Below are the code and all the weights of a small trained network. Each question names an input and a class and asks about switching units off, where a switched-off unit gives its printed mean instead of its output.

import numpy as np


def w(rows, s, z=0):
    codes = np.array(rows[::2]) - 128.0
    scale = np.full(codes.shape[1], s)
    scale[-1] = z or s
    return codes * scale


def f(y):
    return np.maximum(y, 0)


def log_softmax(a):
    a = a - a.max(-1, keepdims=True)
    return a - np.log(np.exp(a).sum(-1, keepdims=True))


def net(x, mask):
    res = np.array(x, float).reshape(1, 6) / 4 @ E
    y = f(res @ A[0][:, :-1].T + A[0][:, -1])
    res = res + np.where(mask, y, B[0][:, -1]) @ B[0][:, :-1]
    return log_softmax(res[-1] @ U[:, :-1].T + U[:, -1])


A, B = {}, {}
E = w([
[129,131,127],'x0',
[129,130,125],'x1',
[128,129,125],'x2',
[47,97,26],'x3',
[218,151,43],'x4',
[90,254,104],'x5',
],0.0092)
A[0] = w([
[148,82,137,47],'N0',
[180,156,198,103],'N1',
[167,137,163,34],'N2',
[84,119,92,47],'N3',
[87,105,85,26],'N4',
[61,141,225,82],'N5',
[169,146,187,5],'N6',
[145,10,140,61],'N7',
[84,121,158,83],'N8',
[173,137,84,14],'N9',
[173,132,92,25],'N10',
[93,86,63,76],'N11',
[162,38,147,58],'N12',
[101,131,93,164],'N13',
[107,110,97,69],'N14',
[107,113,99,254],'N15',
[161,59,114,62],'N16',
[94,103,83,68],'N17',
[147,68,131,55],'N18',
[81,82,76,44],'N19',
[221,122,93,107],'N20',
[121,62,108,147],'N21',
[146,41,95,128],'N22',
[191,128,58,53],'N23',
[203,119,184,79],'N24',
[199,154,185,49],'N25',
[47,92,191,68],'N26',
[110,89,154,134],'N27',
[94,157,142,58],'N28',
[72,199,85,169],'N29',
[51,111,207,77],'N30',
[171,164,228,8],'N31',
],0.013,0.0094)
B[0] = w([
[112,207,103,140],'N0',
[29,82,138,184],'N1',
[58,134,109,137],'N2',
[19,132,132,147],'N3',
[44,101,128,147],'N4',
[190,119,64,197],'N5',
[2,121,127,143],'N6',
[127,213,130,197],'N7',
[172,135,57,151],'N8',
[137,122,42,141],'N9',
[160,100,51,139],'N10',
[52,108,132,185],'N11',
[117,210,116,177],'N12',
[68,133,181,190],'N13',
[98,119,128,144],'N14',
[119,40,182,255],'N15',
[149,198,120,164],'N16',
[28,99,132,160],'N17',
[131,205,104,151],'N18',
[48,130,134,170],'N19',
[160,63,80,194],'N20',
[139,159,187,196],'N21',
[161,200,178,208],'N22',
[148,94,63,177],'N23',
[50,121,148,172],'N24',
[33,117,108,166],'N25',
[194,90,9,185],'N26',
[199,138,146,167],'N27',
[124,201,94,140],'N28',
[198,182,188,236],'N29',
[182,122,61,191],'N30',
[16,107,134,169],'N31',
],0.0074,0.01)
U = w([
[47,87,123,48],'0',
[172,78,2,60],'1',
[143,248,150,32],'2',
[148,80,164,252],'3',
[150,83,164,241],'4',
],0.012,0.011)

Each question gives the input, the list of numbers given to net, and the class t.
The units are the neurons (one row each of A and B). Each row of codes is followed by its name. A weight is (code - 128) times the scale printed after its matrix; where a second scale follows, it is the last column's (A, B and U).
mask holds one flag per neuron, in row order. A switched-off neuron (its flag False) gives its mean, the last column of its row in B, instead of its output. The means were averaged over made-up inputs and are rounded, as every weight is.
A unit's drop is (log p(t) with every unit on - log p(t) with that unit switched off) / (log p(t) with every unit on - log p(t) with every unit switched off).
The circuit of an input: a set's keep is (log p(t) with only the set's units on - log p(t) with every unit switched off) / (log p(t) with every unit on - log p(t) with every unit switched off). Starting from the 12 units with the biggest drops (on a tie, the unit counted first), units are removed one at a time, each time the one whose removal leaves the highest keep (on an exact tie, the one counted first), for as long as the keep stays at least 0.8.
circuit, biggest first: the units of the circuit, biggest drop first
most important unit: the unit with the biggest drop
top k neurons: the k neurons with the biggest drops, biggest first
drop when u is switched off: that unit's drop, to one decimal
input [-2,1,7,-6,-7,7], class 1: most important unit : N5
input [-3,-4,0,-8,-8,-7], class 0: top 3 neurons : N31; N1; N24
input [0,-7,-4,-4,-4,-5], class 2: top 3 neurons : N7; N12; N15
input [-7,-6,0,6,-8,4], class 1: top 3 neurons : N26; N30; N5
input [6,-4,6,-6,8,5], class 1: circuit, biggest first : N20; N23
input [2,4,-1,6,-6,-7], class 2: circuit, biggest first : N7; N22; N12
input [7,-1,-3,-4,3,5], class 3: top 2 neurons : N7; N22
input [-3,0,-2,-7,-6,-8], class 2: circuit, biggest first : N7; N12
input [4,-6,1,3,-5,1], class 1: top 2 neurons : N26; N30
input [-8,1,2,-6,-8,-2], class 1: top 2 neurons : N26; N5
input [1,4,-3,5,-7,-7], class 1: top 2 neurons : N26; N30
input [-7,-6,5,-3,8,6], class 1: drop when N23 is switched off : 0.1
input [-2,7,2,3,-7,5], class 1: drop when N26 is switched off : 0.3
input [5,2,-4,5,-6,-3], class 1: circuit, biggest first : N26
input [3,-4,-7,2,-7,-1], class 1: drop when N26 is switched off : 0.2
